Here is a tiny trained network, its code and every weight. The questions are about switching its units off for an input and a class, where a switched-off unit gives its printed mean instead of its output.

import numpy as np


def w(rows, s, z=0):
    codes = np.array(rows[::2]) - 128.0
    scale = np.full(codes.shape[1], s)
    scale[-1] = z or s
    return codes * scale


def f(y):
    return np.maximum(y, 0)


def log_softmax(a):
    a = a - a.max(-1, keepdims=True)
    return a - np.log(np.exp(a).sum(-1, keepdims=True))


def net(x, mask):
    res = np.array(x, float).reshape(1, 4) / 4 @ E
    y = f(res @ A[0][:, :-1].T + A[0][:, -1])
    res = res + np.where(mask, y, B[0][:, -1]) @ B[0][:, :-1]
    return log_softmax(res[-1] @ U[:, :-1].T + U[:, -1])


A, B = {}, {}
E = w([
[145,86,160,67,46,106],'x0',
[132,47,180,182,122,176],'x1',
[8,117,115,131,100,132],'x2',
[157,77,56,179,82,98],'x3',
],0.015)
A[0] = w([
[137,98,79,134,108,168,52],'neuron 1',
[94,105,146,170,113,225,103],'neuron 2',
[126,140,85,158,211,139,88],'neuron 3',
[92,115,131,106,88,136,76],'neuron 4',
[42,141,118,168,110,144,32],'neuron 5',
[114,106,135,219,194,181,96],'neuron 6',
[239,142,172,122,153,141,78],'neuron 7',
[149,102,144,153,128,147,104],'neuron 8',
[123,95,24,175,84,99,78],'neuron 9',
[144,41,184,120,97,137,139],'neuron 10',
[43,113,103,127,120,123,84],'neuron 11',
[110,75,173,199,105,146,27],'neuron 12',
[101,165,210,100,163,154,18],'neuron 13',
[115,183,199,80,146,176,46],'neuron 14',
[108,140,157,53,169,160,42],'neuron 15',
[80,108,132,124,123,121,46],'neuron 16',
[139,65,168,2,60,132,163],'neuron 17',
[116,185,52,56,95,75,34],'neuron 18',
[175,110,51,167,109,114,27],'neuron 19',
[150,209,117,122,118,112,129],'neuron 20',
[131,103,52,186,99,79,34],'neuron 21',
[83,140,85,152,169,194,109],'neuron 22',
[90,93,123,84,102,130,117],'neuron 23',
[159,105,149,140,140,157,1],'neuron 24',
[113,160,149,126,185,163,117],'neuron 25',
[130,145,117,97,130,148,61],'neuron 26',
[125,57,149,170,182,225,105],'neuron 27',
[121,186,84,146,153,111,147],'neuron 28',
[129,41,185,143,155,163,87],'neuron 29',
[46,131,130,118,110,172,23],'neuron 30',
],0.014,0.0048)
B[0] = w([
[123,113,151,149,149,94,161],'neuron 1',
[130,144,96,90,143,107,205],'neuron 2',
[159,144,135,156,26,163,225],'neuron 3',
[153,105,124,129,95,171,164],'neuron 4',
[180,65,92,108,138,198,201],'neuron 5',
[122,187,117,140,27,122,246],'neuron 6',
[206,2,92,90,105,220,240],'neuron 7',
[139,132,113,95,142,115,172],'neuron 8',
[119,126,173,214,198,111,241],'neuron 9',
[118,202,71,126,128,96,222],'neuron 10',
[213,56,125,69,160,179,202],'neuron 11',
[122,154,93,105,163,109,203],'neuron 12',
[104,69,205,211,220,42,201],'neuron 13',
[63,121,145,198,183,135,208],'neuron 14',
[98,120,105,202,172,112,188],'neuron 15',
[161,101,104,114,133,146,158],'neuron 16',
[118,223,143,210,55,175,253],'neuron 17',
[80,172,21,61,154,88,239],'neuron 18',
[132,96,143,197,164,120,212],'neuron 19',
[145,140,88,79,141,129,203],'neuron 20',
[103,119,180,199,184,87,219],'neuron 21',
[135,184,149,160,40,185,214],'neuron 22',
[174,135,127,129,113,174,174],'neuron 23',
[134,113,87,108,145,128,159],'neuron 24',
[109,141,158,178,122,127,203],'neuron 25',
[119,133,90,150,151,134,144],'neuron 26',
[113,179,78,64,161,80,241],'neuron 27',
[81,170,87,61,67,115,219],'neuron 28',
[109,168,62,94,160,104,217],'neuron 29',
[178,82,109,131,147,173,190],'neuron 30',
],0.0094,0.014)
U = w([
[82,111,180,196,215,100,120],'0',
[90,198,67,21,147,96,79],'1',
[117,194,144,147,7,177,116],'2',
[183,11,113,65,135,234,107],'3',
[108,156,149,99,96,133,251],'4',
[90,92,210,87,75,129,98],'5',
],0.011,0.017)

Each question gives the input, the list of numbers given to net, and the class t.
The units are the neurons (one row each of A and B). Each row of codes is followed by its name. A weight is (code - 128) times the scale printed after its matrix; where a second scale follows, it is the last column's (A, B and U).
mask holds one flag per neuron, in row order. A switched-off neuron (its flag False) gives its mean, the last column of its row in B, instead of its output. The means were averaged over made-up inputs and are rounded, as every weight is.
A unit's drop is (log p(t) with every unit on - log p(t) with that unit switched off) / (log p(t) with every unit on - log p(t) with every unit switched off).
The circuit of an input: a set's keep is (log p(t) with only the set's units on - log p(t) with every unit switched off) / (log p(t) with every unit on - log p(t) with every unit switched off). Starting from the 12 units with the biggest drops (on a tie, the unit counted first), units are removed one at a time, each time the one whose removal leaves the highest keep (on an exact tie, the one counted first), for as long as the keep stays at least 0.8.
circuit, biggest first: the units of the circuit, biggest drop first
unit that matters most: the unit with the biggest drop
top k neurons: the k neurons with the biggest drops, biggest first
drop of u: that unit's drop, to one decimal
input [-8,-1,5,-6], class 2: circuit, biggest first => (neuron 22)
input [8,5,-6,-2], class 2: top 2 neurons => (neuron 17; neuron 10)
input [-8,-6,-6,-6], class 2: top 2 neurons => (neuron 3; neuron 28)
input [3,6,-5,3], class 1: circuit, biggest first => (neuron 10; neuron 29)
input [-5,-5,-1,5], class 0: top 3 neurons => (neuron 9; neuron 21; neuron 19)
input [1,-2,6,8], class 0: top 2 neurons => (neuron 9; neuron 21)
input [4,-3,1,-3], class 2: top 3 neurons => (neuron 17; neuron 27; neuron 9)
input [-4,0,0,4], class 0: top 4 neurons => (neuron 17; neuron 9; neuron 21; neuron 19)
input [3,-2,6,7], class 0: top 3 neurons => (neuron 9; neuron 21; neuron 7)
input [1,7,3,6], class 1: top 2 neurons => (neuron 27; neuron 10)
input [-8,7,4,1], class 2: top 3 neurons => (neuron 6; neuron 22; neuron 3)
input [3,3,4,4], class 0: top 2 neurons => (neuron 7; neuron 9)
input [-8,7,4,-5], class 2: top 2 neurons => (neuron 22; neuron 6)
input [4,6,6,0], class 1: top 2 neurons => (neuron 10; neuron 7)
input [5,2,7,0], class 3: circuit, biggest first => (neuron 11)
input [-7,8,7,2], class 1: top 3 neurons => (neuron 27; neuron 2; neuron 12)
input [-5,5,8,-6], class 3: drop of neuron 5 => 0.6
input [2,8,1,5], class 1: drop of neuron 22 => 0.0
input [-2,2,4,1], class 3: drop of neuron 17 => 0.2
input [-7,8,-3,-4], class 1: unit that matters most => neuron 27
